Below are the code and all the weights of a small trained network. Each question names an input and a class and asks about switching units off, where a switched-off unit gives its printed mean instead of its output.

import numpy as np


def w(rows, s, z=0):
    codes = np.array(rows[::2]) - 128.0
    scale = np.full(codes.shape[1], s)
    scale[-1] = z or s
    return codes * scale


def f(y):
    return y / 2 * (1 + np.tanh(0.7978845608 * (y + 0.044715 * y**3)))


def log_softmax(a):
    a = a - a.max(-1, keepdims=True)
    return a - np.log(np.exp(a).sum(-1, keepdims=True))


def net(x, mask):
    res = np.array(x, float).reshape(1, 5) / 4 @ E
    y = f(res @ A[0][:, :-1].T + A[0][:, -1])
    res = res + np.where(mask, y, B[0][:, -1]) @ B[0][:, :-1]
    return log_softmax(res[-1] @ U[:, :-1].T + U[:, -1])


A, B = {}, {}
E = w([
[139,125,128,105,109,129,145,78,176,100,69,145],'x0',
[200,224,139,223,236,183,12,242,162,93,194,51],'x1',
[38,92,46,85,70,141,194,98,91,222,144,204],'x2',
[10,13,23,50,43,233,205,20,15,220,219,227],'x3',
[41,113,4,119,212,178,62,139,62,232,236,211],'x4',
],0.0041)
A[0] = w([
[181,44,200,208,76,121,105,59,128,97,55,64,80],'neuron 0',
[228,221,192,204,169,92,109,200,182,37,95,32,214],'neuron 1',
[241,213,255,181,157,80,131,175,230,9,83,42,219],'neuron 2',
[2,7,37,47,66,160,186,29,20,209,118,235,254],'neuron 3',
[254,227,176,168,165,95,100,203,187,41,154,26,232],'neuron 4',
[22,17,75,122,102,177,168,53,13,216,112,205,233],'neuron 5',
],0.0047,0.0032)
B[0] = w([
[116,104,172,73,40,100,156,63,150,30,80,47,144],'neuron 0',
[228,204,200,224,183,110,69,200,213,30,68,30,214],'neuron 1',
[214,183,180,169,31,40,161,175,195,28,14,24,225],'neuron 2',
[54,60,105,44,26,186,245,16,43,186,253,220,246],'neuron 3',
[207,217,124,222,162,91,24,250,214,52,57,58,214],'neuron 4',
[35,95,68,18,50,159,216,33,7,223,179,206,218],'neuron 5',
],0.0059,0.012)
U = w([
[19,30,118,30,27,161,239,33,26,212,207,233,255],'0',
[88,205,43,206,233,208,43,223,63,203,225,122,151],'1',
[231,203,208,195,77,32,161,201,218,18,28,1,125],'2',
],0.0057,0.00078)

Each question gives the input, the list of numbers given to net, and the class t.
The units are the neurons (one row each of A and B). Each row of codes is followed by its name. A weight is (code - 128) times the scale printed after its matrix; where a second scale follows, it is the last column's (A, B and U).
mask holds one flag per neuron, in row order. A switched-off neuron (its flag False) gives its mean, the last column of its row in B, instead of its output. The means were averaged over made-up inputs and are rounded, as every weight is.
A unit's drop is (log p(t) with every unit on - log p(t) with that unit switched off) / (log p(t) with every unit on - log p(t) with every unit switched off).
The circuit of an input: a set's keep is (log p(t) with only the set's units on - log p(t) with every unit switched off) / (log p(t) with every unit on - log p(t) with every unit switched off). Starting from all 6 units, units are removed one at a time, each time the one whose removal leaves the highest keep (on an exact tie, the one counted first), for as long as the keep stays at least 0.8.
units of the circuit, in order: the units of the circuit, biggest drop first
most important unit: the unit with the biggest drop
k most important neurons: the k neurons with the biggest drops, biggest first
drop of u: that unit's drop, to one decimal
input [-8,6,-6,7,-1], class 1: units of the circuit, in order	neuron 2; neuron 3
input [4,6,6,0,5], class 0: most important unit	neuron 4
input [3,-5,-4,-4,7], class 1: 2 most important neurons	neuron 3; neuron 2
input [-7,-4,-7,0,5], class 0: 3 most important neurons	neuron 4; neuron 1; neuron 2
input [7,0,2,-2,4], class 0: 2 most important neurons	neuron 4; neuron 1
input [3,5,-5,8,-3], class 0: 3 most important neurons	neuron 1; neuron 4; neuron 2
input [-7,-4,-6,-2,6], class 1: 4 most important neurons	neuron 2; neuron 3; neuron 5; neuron 1
input [1,1,-1,-1,4], class 1: 2 most important neurons	neuron 2; neuron 3
input [7,-7,-1,1,-7], class 0: drop of neuron 5	0.0
input [-2,0,-6,1,5], class 1: drop of neuron 3	1.0
input [-2,-1,8,-1,-7], class 0: drop of neuron 1	0.1
input [-7,3,5,3,-7], class 0: drop of neuron 2	0.2
